[-31  36 -10   6   7  24   5 -16 -34   3 -45  -5  -6  25   3 -41   6 -12
 -21 -10  27  21 -32  33 -27  24  14  38 -55 -26  15  22   4 -10  -8 -38
  -8  -9  44] | Z784
[ -9 -16 -19  22  37  11 -51  23  56  -1  15   6  28  21  -8 -23  -8 -18
 -14 -54   4 -13  15 -52  49  11 -52 -44 -56  -7  -7  17 -16  16  44 -11
   1  -2  16] | Z984
[-30   6  -4  24  54  29 -10 -31 -24 -13 -30 -21 -13   2 -18 -22   3  -7
 -23 -25  14 -29 -16  -2  -8  48 -16  16 -22 -13  17 -14   1  18  -2  18
  19 -10  35] | Z370
[-28   0  -5  -6  10  13   4   3  -3  19 -28  11   1 -21  -3  -1  -5   8
 -18 -15 -11  -6   8   6  17   1   8  -5 -29  14 -21  -1 -32 -23  10 -20
  22   9  -4] | Z844
[ 19  32   0  12 -40  23 -22  43  20  10   2  24  16   8  29  -9  16  -8
  -5   8  -5  13  -8 -15  17 -36 -10   2 -22 -14  14   8 -30 -10 -13 -50
 -30 -18 -21] | Z275
[ 30  -6  13  14  -9 -30  -1  17   5 -25  37   5  13  25   1   6  -1  -5
  11  19  -6   2  26 -16  11  -5 -10 -16  17  10  -5 -20  19   8  23   8
  -3   0  21] | Z729
[  3   4  12  -1 -25 -11   7  15  14  13 -10  13  22  37  16  -8 -11 -22
  -8  21   8  40   0   0   3  -2  -9 -25 -31  13 -30  13  25 -16  58 -39
  -5   7  28] | Z275
[-30  16  22   0  40  10  32 -39 -74 -15  -5 -26 -32 -14  13  21  -1  16
  11  36 -11 -35   0   9 -32  34  -2  20  48  19  18 -31   0  30 -16  48
  30 -16   6] | Z784
[-45  21 -17 -33  -7   2 -24  22 -14  -6  -3  20  10  24  61 -12 -15  -1
  -1  14  20  20 -18  -6 -23   6  -7  18 -24  10  23   9 -21  14  25  -9
 -36 -37  11] | Z439
[-48  21  -4 -16  20  27   1 -20 -30   9 -45 -12 -14  22  23 -17 -10 -13
 -13  20  18  17 -28  13 -39  34  -8  19 -25  -2   4  16   5  18  16   3
  -3 -23  28] | Z564
[  6  35  -9  35 -26  33 -11  18  18   5 -26  19  22  48  -6 -52  31 -24
 -29 -46  18  18 -23  24  22  -2  11  17 -84 -41   6  31   1 -30 -12 -76
 -19   5  32] | Z850
[ 19  13  21  17  -3 -18  23  11 -32 -17  16  17   6  36  20  19   1   5
   8  28  -8  -3   8  16   5   8  -1  -9   0  30 -10 -33   6  -1  28   6
  10   4  26] | Z275
[  4  30   7  19 -25  -8   2  46  -7 -11  19  29  18  44  36  -9   7  -2
  -3  15   2  18   4   9   1  -5   3  -5 -29  14  -4 -11 -10  -7  23 -37
 -21  -7  29] | Z757
[-41 -13 -23  -2  33   8 -30  29   3 -17   6   9  19  10   7 -23  -8   1
 -26 -40   9 -14  11 -20  20  20  -7   1 -36   5  21  -1 -24   8  19   5
   2 -19  13] | Z757
[-49   0 -24 -21  46  30 -29  -1  11  23 -26  27  11 -22  17  -5 -23   1
 -15 -16  11 -11  -7 -26  18  27 -34 -23 -60  16  -7   2 -54  -2  29   8
  18 -14   8] | Z850
[ 49  -9  21  21  -9 -17   4 -13  30  -4  41 -19  -1   8 -22  13  12  -7
  19  16 -11 -16  16 -27   4 -11 -24 -17  57 -15  -2 -15  37  19 -12  15
  -5   5 -12] | Z402
[ -5 -10  -7  28   4   3 -14  -6  39  -2  -4 -18  12   5 -30 -21   7 -15
 -16 -29   3   7  -1 -13  17   8 -16  -7 -17 -28  -8  17  21  -4   2 -20
  -2   8   4] | Z439
[ 15  18  12  31 -14  -7  -2  12  19 -17  26  -3   9  39   8   0   5 -15
   8  14   0   5   4  -8  -5  -6 -21 -15  25  -7  -1  -7  30  10  12  -5
 -13  -1  13] | Z439
[-35 -36 -21 -18  19  11  -7  -3 -10   4 -23  17  12  -7  -8  -2 -21  10
 -31 -27   3 -21  17  11  26  13  19  -7 -41  21 -19   1 -18 -13  27  12
  30   3   4] | Z564
[-12   4  -5  10  18   7  -7   3  -2  -2  -9   8   1  -1  -2  -4  -3  -1
 -11  -1  -2  -7   7  -4  -1  11 -13  -3 -17   4  -5  -6 -18  -2  13  -3
   7  -5  21] | Z596
[ 35 -23  24  18 -14 -10  10 -19  33   9  11 -18 -10 -24 -29  13   7  -6
   8  27 -15  11  17 -22  -1  -6 -22 -26  48  -3 -27  -8  28   4  -3   6
  12  24 -10] | Z844
[ 10  19  11  20   2  10   3  -6 -28 -16  17 -22  -5  10   6  -1  22   3
   7   2 -10 -31   1   1  -3   5  10  29  26  -9  34 -16   0  17 -33  23
  -2 -16 -12] | Z729
[-30 -20 -28  14  21  11 -29   7  10 -17  -9   4  34  46  -9 -42   2 -14
 -39 -71  22  -6  -3  -2  36  20  -3   5 -74  -1  11  32  -6  -8  41 -30
  -8 -15  27] | Z275
[ -1 -17  15 -15  -7   4  14  -5   1  15 -14  -5 -15 -30 -10  22 -13   6
  -2  38 -12  -6  14  -2  -9  -4   6  -8  31  13 -26  -9   5 -12   6   7
  13   7 -12] | Z564
[  8  36   6  18 -24  28  14 -15 -27   7 -20 -12 -12  -9   4 -11  28   4
  -8  13   1   2 -19  28 -16  -9  21  40  -4 -28  19   3  -4 -14 -50 -20
  -1  -8 -16] | Z784
[ 34 -24  17  27 -37 -16  37 -26  -2   2  -1  -6   9  25 -41  -4  10  -6
 -20   5  -4 -11  20  39  18  -4  39  -4   0  -8 -33   0  57 -37  -5 -11
  12  32  12] | Z564
[ -9  20 -19  41   2  32 -23  -4  18  -3 -21  -2  16  26 -16 -36  29 -14
 -36 -64  12 -23  -9   0  37   7   4  12 -70 -36   7  15  -6 -25 -13 -51
  -6   4  14] | Z370
[ 14   8  -4  15 -15  -7 -25  39   9 -17  25  -6  17  29  10 -21  13  -5
   8 -31  -3   7  -7  -4  20 -13  -1  21  -4 -17  32  18   1  14  -6 -18
 -38 -22 -12] | Z596
[-16   2  -7  30   4  28  -3 -20  13   4 -21 -18   5  24 -34 -34  17 -17
 -30 -34  25   1 -13   7  -2  22   2   6 -46 -27   4  19  20 -17  -7 -27
  -2  16  28] | Z757
[ -9 -11  13  39  26   7  20 -43 -16 -15 -12 -36  -5  32 -35 -14   8 -13
 -17 -18   1 -22  -4  13  -5  42  -2   6  10 -14  -2  -5  53   3   9  21
  23  12  28] | Z439
[-30  28 -19  25  11  27 -20   8 -24  -3 -19   7  23  60  11 -42  20  -4
 -22 -72  13 -31 -29  25  26  28  14  41 -83 -20  43   5 -17  -4 -12 -35
 -14 -36  20] | Z402
[ 17  18  32 -33 -26 -36  31 -12 -24  -6  -3  -4 -26   8  32  29 -13 -11
  25  96   3  36  -5   6 -69  -7   0   5  68  15 -22 -16  55   7  17  17
 -14  -2  27] | Z370
[  1   3   3  16  23   4  -1 -18 -17 -14  15 -20 -14  14  -5   2   8   2
   9  -5  -1 -27  -2  -3 -16  13 -12  10  32  -8  21 -19  14  34 -20  31
   7 -16   5] | Z402
[-37   6 -19 -34 -10  18  -8 -25 -15  19 -42  -5  -1  11  11 -30  -5 -15
 -17  -6  32  19 -36  21 -37   7  21  33 -22 -24  22  43  16 -16  -9 -19
 -27 -27  10] | Z850
[ 16  -9  18  16  -3  -5  41 -61 -33   7 -12 -42 -27   0 -35   2  14  -3
   1  25   0 -17  -4  24 -37  18  21  24  53 -23   1 -13  60  -1 -32  25
  17  12  11] | Z402
[  9  57  11  41 -41  -4  13  20 -27 -22   9  18  29 114  48 -23  21 -20
   1  12  16  22 -21  31  -9  10   3   4 -35  -5  11  -1  28  -7  37 -52
 -36 -19  51] | Z439
[  5 -32   7 -26  11 -24   4 -21   2  -2  13  -2  -1   2   5  23 -26  -3
  16  42   7   4  15 -16 -17  16 -18 -31  40  28 -24 -10  23  25  38  48
   7  -2   9] | Z564
[-17 -13 -12 -20   6  12 -19 -11  21  20 -13   9   9  -4   3  -8 -21 -12
  -7  -2  20  14  -5 -14   5   4 -22 -24 -21  -5 -13  18   5  -7  24  -8
  -4   0  16] | Z850
[-57 -22 -13 -23  37  14   4 -36 -12  15 -53 -11 -14 -21 -23  -3 -21  -1
 -38  -5  15  10  -2   7 -16  36   1  -6 -31   4 -26  12  -1  -9  34  -2
  37  13  36] | Z596
[ -1  -2  -7  -3 -19  15 -22   8   8  11  -7 -12  -6 -26 -11  -7  -1   1
   2   2  -2  -8  -2  -1   0 -19   5  17  13 -27  18  10   3   3 -43   4
 -22 -15 -35] | Z564
[-44 -25 -16 -36  44   5 -13 -21 -25  -2 -12 -10 -22 -48   7   6 -35   8
 -10  39  14   7   4 -22 -40  22 -24  -2  23   7   9  -9 -12  25  10  45
  16 -22  17] | Z784
[ 29  38  21  -6 -30   7   3  22 -32   5   6  -3 -27 -32  30  16  13  12
  41  65 -18  25 -18   6 -37 -21  -8  27  38  -5  30 -19 -23  29 -49  10
 -28 -15 -15] | Z729
[-47  -2  -3 -27   7   3  -3  18 -42  -6  -6   2 -15 -31  25  -1 -18  13
  -7  32   3  -3   1  -2 -40   3  11  30  21  12  29 -18 -17   6 -16  18
 -12 -34   2] | Z757
[  8  22   8   1 -22   7 -12  14 -25  -2  -3 -14 -11   3  17 -20  10  -6
  15  21   5  12 -20   9 -34 -16   2  40  13 -31  37   5  12  17 -39  -2
 -38 -28  -2] | Z984
[ 38  -6   4   4 -59 -16  -5  61  16  -6  25  37  19  -5   6   7   7  11
  -4  -1 -18  12  20   9  34 -48  28   1 -19   6  -9  -7 -22 -34  -5 -52
 -18   7  -7] | Z729
[-17 -55 -25 -23  17   9 -38  21  55  23  -4  28  17 -58 -26  11 -36   8
 -22 -10  -8 -21  40 -49  44 -12 -23 -46 -23  16 -29  -5 -43 -17  21   5
  16   4 -25] | Z564
[ 34  19  12  35 -17   6  -8   8  15  -9  28  -4  -1  14   0   3  23  -5
  17  11 -11 -10   4 -19   5 -14 -21  -5  31 -13  16 -14   0  13 -30   6
 -16  -2 -19] | Z844
[  2 -25   3  16  13   8   5 -12  -5   4   6 -14 -16 -51 -31  14   4  13
  -6  -1 -18 -46  24 -17  12  -8   4  -2  27  -8  -1 -17 -11  -7 -32  18
  20  12 -20] | Z984
[ 17  19  15  -5 -32  24  -1  24  27  34 -12  21 -13 -59   1  11   1  -1
   5  49 -13  18   8 -18  -7 -35 -16 -23  10 -13 -20  -7 -29 -24 -21 -38
  -7  14 -13] | Z850
[ 22 -15  12   9   9 -10  -2   9 -28 -22  31 -13 -20 -17   2  13   6  16
  21  17 -17 -13   6 -11 -15   4  -6  17  58   3  29 -37  -6  34 -36  45
  -7 -12 -14] | Z844
[ -4   5 -10  -1 -13   2 -28  41   9   4  15   7  16 -18  14 -18   6   8
   3 -19  -4   1  -5 -13  25 -18   4  18 -17  -8  34   4 -29   2 -33 -11
 -31 -23 -28] | Z757
[  2  -9   6   1  -3  12   4 -19   7  15 -14 -25 -13 -21 -20 -11   3 -10
  -5  11   4  11  -6  -3 -14   3  -4   4  22 -25   0  14  28  -5 -14   0
  -3   8   0] | Z850
[  1  44   7  24 -11   5   4   3 -26 -11  12   2   9  59  31 -13  14  -9
   4  16   8  -6  -9   4 -14  13   1  20  -4  -4  22  -8   7   4   0  -9
 -18 -25  16] | Z730
[ 14   2  13  18  12  -1  18 -45   7   6  -4 -15 -12   4 -14  18  -5  -9
   2  47   6   5  12 -11 -26  14 -28 -35  29   4 -33  -6  34   0  28  18
  30  19  23] | Z784
[-18 -27 -15   4  15   4  -7  -7  10   5 -11   8   3  -5 -18 -13  -9  -4
 -27 -24   7  -6  12  -3   9  14  -7 -13 -28  -3 -17  -4  -1  -6  18 -11
  18   3  29] | Z402
[-19  12  16   1 -20  -1  21   2 -26   4 -17   8   1  11   0   5  -2   5
 -16  20  -6  -7   9  19   3  -2  29  13  -8  11 -16  -7   7 -32   7 -30
  13   2  14] | Z730
[-13 -15  -3  27  31   2  -2 -23  10  -7  -8 -11   7  29 -26 -17   1 -14
 -17 -36  10  -5   1  -9  15  35 -16 -12 -28  -3 -14  -1  16  -3  24  -3
  20  12  33] | Z844
[-28  19 -14  -6 -16  19 -10   0   0  15 -43   5  10  28  -3 -44  -6 -23
 -29  -5  28  33 -18  10 -19   8  10  16 -52 -27   1  32  13 -26  15 -50
 -17  -9  36] | Z730
[  0  -7  11  -7 -26 -16  24  -1 -20   3   4   7  -9 -23   2  22  -3  12
  -4  34 -12  -9  17  15 -11 -19  30   6  34  15 -15 -10   1 -24  -6  -2
   5   3  -9] | Z596
[  0   8  32 -28 -28  -6  32  15 -64  -8   7   4 -28 -18  42  36  -7  23
  21  71 -22  -4   0  29 -36 -10  25  33  63  25   8 -33  -2  17 -25  24
  -8 -22 -17] | Z564
[  7  30  29  45  19  28  14   1 -36  -8   9 -11  -6  29   6   5  24   9
   0 -10 -26 -47   0   2  24  19 -10  13   1  -7  18 -42  -8  21 -19  -4
  23 -10   5] | Z402
[-32  -9  -2   3  20  11  11 -32 -49 -14 -30 -34 -17   5 -26 -25   9   2
 -23 -25  10 -10 -17  31 -22  32  33  52 -17 -13  28  10  19   1 -21   4
   6  -8  30] | Z729
[ 13 -34   1  14  22 -21  -5 -29  51  -1  12 -21  18  15 -46  -9  -9 -22
  -9  -5  11   8  22 -42  16  24 -31 -45   9  -3 -33  13  39  -2  50   6
  17  17  21] | Z730
[ -7 -13 -11 -11  -7  -6  -1 -28  20  14 -19  -5   5  -9 -22 -14  -9 -10
 -19   7  20  29  -4   5  -2   1  -5 -17 -21 -11 -18  33  23 -14  14 -14
   3   7  17] | Z784
[-12  10  10 -25 -33  -2   9  34 -27   2  -6  33  -4  -8  35   9 -10   7
   1  40   0  22  -3  14 -14 -17  17  10   0  11  -4  -8 -14 -18   6 -31
 -15 -10  15] | Z850
[-33 -15 -15 -21  24   5  -8 -18 -16   8 -24 -11 -19 -19  -7 -11 -15  -1
 -14   6  13   5  -8  -5 -28  22  -7  11  -2 -13   5  -1   3  14  -2  11
   1 -14  23] | Z402
[-17 -29 -15 -29   8  -2 -24  -9  19   1   8   3   1   2  12   1 -23 -12
  -2  14  24  10   4 -36 -23   3 -22 -18  17   3   0  15  14   5  32   9
 -16 -12  14] | Z850
[-33 -37 -19  -7  30  22 -10 -30  10  29 -38  -9  -4 -54 -47 -13 -13   0
 -35 -26   4 -29  11 -14  14   9   5 -10 -32 -18 -13  11 -14 -20 -11   3
  30  14  -1] | Z984
[  8 -12   8  27   4  18  -7 -24  41  20  -1  -6   1 -36 -45   4   2  -5
 -13  12  -3 -20  25 -36  14   3 -28 -33  -2 -13 -26 -12  -6 -19  -5 -12
  21  24  -1] | Z730
[-31  12   4 -22  14  -2  10 -21  -8   9 -39  -8  -8   6   6  -9 -12 -16
 -12  22  17  21 -16   5 -30  23  -3   5 -17   7 -22  15  19  -9  38 -14
  -1  -1  37] | Z370
[ 23  41  24  17 -31  -7  23  -4 -40  -8  21  -8 -11  19  38  17  14   6
  23  61 -10  -1   5  15 -19 -14   5  13  47   2   7 -19  18   4 -17   8
 -10 -15  -9] | Z784
[  6 -17   0   7   3  -9  -1   3  -1  -7  18   3   5  -8 -12  16  -6  13
  -3   2 -12 -21  22 -14  17  -5   1  -5  18  13  -6 -15  -8 -10   5   7
  11  -4 -13] | Z730
[ 10  54  11  11 -18  14 -10  27  -6   6   6  25  20  73  61  -7  -1 -15
  19  21   4  12 -26   5   0   1 -20  -7 -31   9  10   3  -4  19  23 -15
 -28 -28  15] | Z564
[ 16  15  28  19  -6 -14  32 -26 -63 -25  33 -21 -22  24  32  33   3  11
  24  58  -9 -15   1  17 -31   5   4  17  78  10  13 -32  40  28 -20  44
   7 -16   4] | Z784
[-19 -41   7 -20   1 -16   8 -15  24  10  -4 -12 -11 -63 -29  25 -23   4
  -5  39  -8   2  28 -25 -13  -2 -12 -22  45   7 -32 -15  14 -12   7  14
  17  15 -11] | Z439
[-24  -1  19  10  20  19  20   9 -67 -12   4 -17 -16 -41 -11   9   8  36
  -1 -12 -35 -61  16  12  15   3  31  46  26  15  38 -37 -34   1 -47  18
  24 -13 -32] | Z730
[-13   5  -8  20   9  19 -24  22  13  -7   5   1  17  -1  -6 -19   7   2
 -17 -38  -1 -10   4  -9  41   3 -13   1 -44 -13  16   5 -22  -1  -5 -24
   3 -11  -6] | Z784
[ 17  19  11  27   0  -3  -2  22 -20 -20  19   7  -2  14  14  -1   9   2
  12   9 -10  -5   4   4   3   1  -9   4  13   1  11 -19 -10  18  -5   7
  -8 -11  12] | Z596
[  2 -17   5  -6   8   6 -20  25  22   1  18  12   2 -18  12  21 -15   6
  11  16 -13  -9  14 -31  14  -1 -33 -29  10  22 -12 -12 -27  20  22  13
   0  -7 -14] | Z564
[-52  -6 -32  -3  37  32 -17 -15 -24   1 -41  -6  -3 -15 -18 -32  -3   3
 -39 -43  15 -17 -11   7   1  26  10  25 -54 -19  26  18 -24  -9 -13  -8
  13 -16  16] | Z784
[ -7 -20  11  -5   6 -16   9  -3 -30 -16  22  -4 -11 -32   3  31  -3  23
   5  23 -22 -35  28  -7   3  -6  10   9  52  22   7 -30 -11   8 -14  36
  14 -13 -23] | Z596
[ 18  26   7  -6 -24 -13  -6  38 -18 -15  13  20   3  33  44  -2   1  -8
  10  39   1  25 -12  -2 -23 -12  -3  13  14   3  18  -3  -2  15   6 -13
 -37 -30  15] | Z275
[-30 -14  -4  -3  31   9  15 -34 -30   3 -25   1  -7   8 -11   9 -12   8
 -17  -6   0 -36   6  19   2  36   8   0 -22  18 -11 -13   3  -2   7  27
  29   6  20] | Z564
[ 18  36  10  50  10  20  -4   6  -1  -6   3   8  11  50   8 -23  21 -13
  -2 -18   0  -4 -15  -1  11  19 -25  -3 -33 -10  10 -14 -13  10  -3 -24
  -5  -6  32] | Z844
[-25  26   4 -19  -1   3  -1  19 -38   3  -8  21 -12 -11  41  11  -7  16
  11  30  -8  -3  -9   7 -12   1   3  18   6  24  17 -20 -40  11 -13  13
  -8 -24  -5] | Z844
[ -6 -25   1  -6 -25  -7  20  -1 -19   9 -19   2   1 -15 -22  -6   1  11
 -29 -21  -6 -13   8  28  21 -16  52  26 -20  -9 -14  11  10 -42 -12 -38
  10  14  -2] | Z984
[ -6 -24 -13   1  -3   0 -13  -8   4  -2  -1 -12   6 -28 -22  -8   0   9
 -10 -17  -1 -14  -1  -1  11  -8  11  22  14 -19  21   1   4  -6 -32  15
  -5 -11 -29] | Z439
[ 10  19   5  21 -24  -1  -5  23 -16   3   9   8  19  19  13 -10  11   6
   5 -19 -12 -12  -8  22  29 -16  16  20 -24  -3  20   1 -11 -10 -20 -22
 -21 -19 -14] | Z596
